Below is a small trained network, with its code and all its weights. Each question gives an input and a class and asks what happens when units are switched off, that is, made to give their printed mean instead of their output.

import numpy as np


def w(rows, s, z=0):
    codes = np.array(rows[::2]) - 128.0
    scale = np.full(codes.shape[1], s)
    scale[-1] = z or s
    return codes * scale


def f(y):
    return y / 2 * (1 + np.tanh(0.7978845608 * (y + 0.044715 * y**3)))


def log_softmax(a):
    a = a - a.max(-1, keepdims=True)
    return a - np.log(np.exp(a).sum(-1, keepdims=True))


def net(x, mask):
    res = np.array(x, float).reshape(1, 7) / 4 @ E
    y = f(res @ A[0][:, :-1].T + A[0][:, -1])
    res = res + np.where(mask, y, B[0][:, -1]) @ B[0][:, :-1]
    return log_softmax(res[-1] @ U[:, :-1].T + U[:, -1])


A, B = {}, {}
E = w([
[165,142,48,74,161,135,118,57],'x0',
[122,132,117,130,117,127,135,130],'x1',
[106,151,126,181,188,185,192,98],'x2',
[120,126,119,129,121,122,136,128],'x3',
[125,131,124,126,128,129,130,134],'x4',
[177,3,100,126,120,171,148,173],'x5',
[111,124,110,128,134,120,133,138],'x6',
],0.015)
A[0] = w([
[157,126,108,92,80,55,34,158,255],'N0',
[102,157,121,227,204,249,229,94,178],'N1',
[150,105,204,143,93,73,115,190,171],'N2',
[124,131,153,134,183,138,184,107,141],'N3',
[134,79,147,192,101,178,144,204,138],'N4',
[54,137,231,183,109,98,120,155,180],'N5',
[140,45,183,174,80,121,131,190,168],'N6',
[91,164,156,178,89,107,120,155,144],'N7',
[127,168,99,77,164,142,134,52,164],'N8',
[57,195,196,162,100,89,110,131,185],'N9',
[111,183,98,102,146,89,96,46,120],'N10',
[148,91,86,120,122,129,110,128,147],'N11',
[213,45,39,91,130,187,147,98,76],'N12',
[157,102,149,91,104,49,142,172,129],'N13',
],0.011,0.0092)
B[0] = w([
[156,135,142,106,2,41,27,149,242],'N0',
[83,105,137,198,176,200,199,54,250],'N1',
[164,118,79,90,84,156,151,184,200],'N2',
[105,158,113,178,166,207,152,114,165],'N3',
[157,24,126,178,131,98,187,172,191],'N4',
[56,73,104,115,87,227,74,128,217],'N5',
[179,84,106,111,105,107,175,228,211],'N6',
[90,100,122,97,120,168,96,121,178],'N7',
[163,200,85,153,126,92,138,68,209],'N8',
[42,135,107,81,84,172,39,28,229],'N9',
[197,193,178,151,182,37,221,102,209],'N10',
[113,147,120,60,103,149,94,149,163],'N11',
[68,70,113,84,118,222,32,65,213],'N12',
[172,174,127,142,77,124,121,170,173],'N13',
],0.0095,0.019)
U = w([
[84,109,128,41,96,127,34,113,240],'0',
[67,106,109,142,143,208,91,75,189],'1',
[176,109,96,120,101,101,135,199,51],'2',
[108,48,216,183,151,139,214,153,6],'3',
[159,191,140,140,114,3,89,107,159],'4',
[120,208,142,148,178,103,203,82,64],'5',
],0.011,0.0025)

Each question gives the input, the list of numbers given to net, and the class t.
The units are the neurons (one row each of A and B). Each row of codes is followed by its name. A weight is (code - 128) times the scale printed after its matrix; where a second scale follows, it is the last column's (A, B and U).
mask holds one flag per neuron, in row order. A switched-off neuron (its flag False) gives its mean, the last column of its row in B, instead of its output. The means were averaged over made-up inputs and are rounded, as every weight is.
A unit's drop is (log p(t) with every unit on - log p(t) with that unit switched off) / (log p(t) with every unit on - log p(t) with every unit switched off).
The circuit of an input: a set's keep is (log p(t) with only the set's units on - log p(t) with every unit switched off) / (log p(t) with every unit on - log p(t) with every unit switched off). Starting from the 12 units with the biggest drops (on a tie, the unit counted first), units are removed one at a time, each time the one whose removal leaves the highest keep (on an exact tie, the one counted first), for as long as the keep stays at least 0.8.
circuit, biggest first: the units of the circuit, biggest drop first
unit that matters most: the unit with the biggest drop
top k neurons: the k neurons with the biggest drops, biggest first
drop when u is switched off: that unit's drop, to one decimal
input [1,8,5,-2,0,-7,-7], class 5: top 3 neurons => (N10 N12 N8)
input [-6,7,-8,-2,-3,1,6], class 2: circuit, biggest first => (N6)
input [1,-3,-7,1,0,-2,5], class 4: circuit, biggest first => (N12 N5)
input [0,5,-6,4,2,1,3], class 2: top 3 neurons => (N9 N12 N5)
input [0,-5,5,3,0,5,-1], class 3: top 3 neurons => (N9 N4 N5)
input [0,3,-2,-8,8,6,-2], class 2: top 2 neurons => (N9 N6)
input [6,-7,-1,2,1,0,3], class 4: top 2 neurons => (N5 N9)
input [0,8,4,5,1,6,7], class 3: top 3 neurons => (N9 N4 N5)
input [1,7,6,-6,3,-5,-7], class 5: top 2 neurons => (N12 N10)
input [-8,-8,7,-5,-3,1,7], class 3: top 2 neurons => (N4 N12)
input [0,-3,2,6,-2,7,6], class 3: top 2 neurons => (N9 N4)
input [1,-5,-5,-1,7,-3,-5], class 4: top 2 neurons => (N12 N5)
input [-5,-3,-8,-5,5,1,6], class 2: top 3 neurons => (N6 N12 N2)
input [3,1,0,8,6,-4,0], class 4: unit that matters most => N1
input [0,-1,-6,5,-2,5,-7], class 2: top 2 neurons => (N9 N6)
input [8,1,0,4,-5,-6,6], class 4: drop when N1 is switched off => 0.4
input [-6,3,3,1,1,2,-7], class 3: drop when N4 is switched off => 0.1
input [0,-1,4,4,4,7,2], class 3: drop when N6 is switched off => 0.1
input [-3,0,2,4,-5,5,1], class 3: drop when N2 is switched off => 0.0
input [5,5,1,-4,8,-8,-3], class 5: unit that matters most => N0
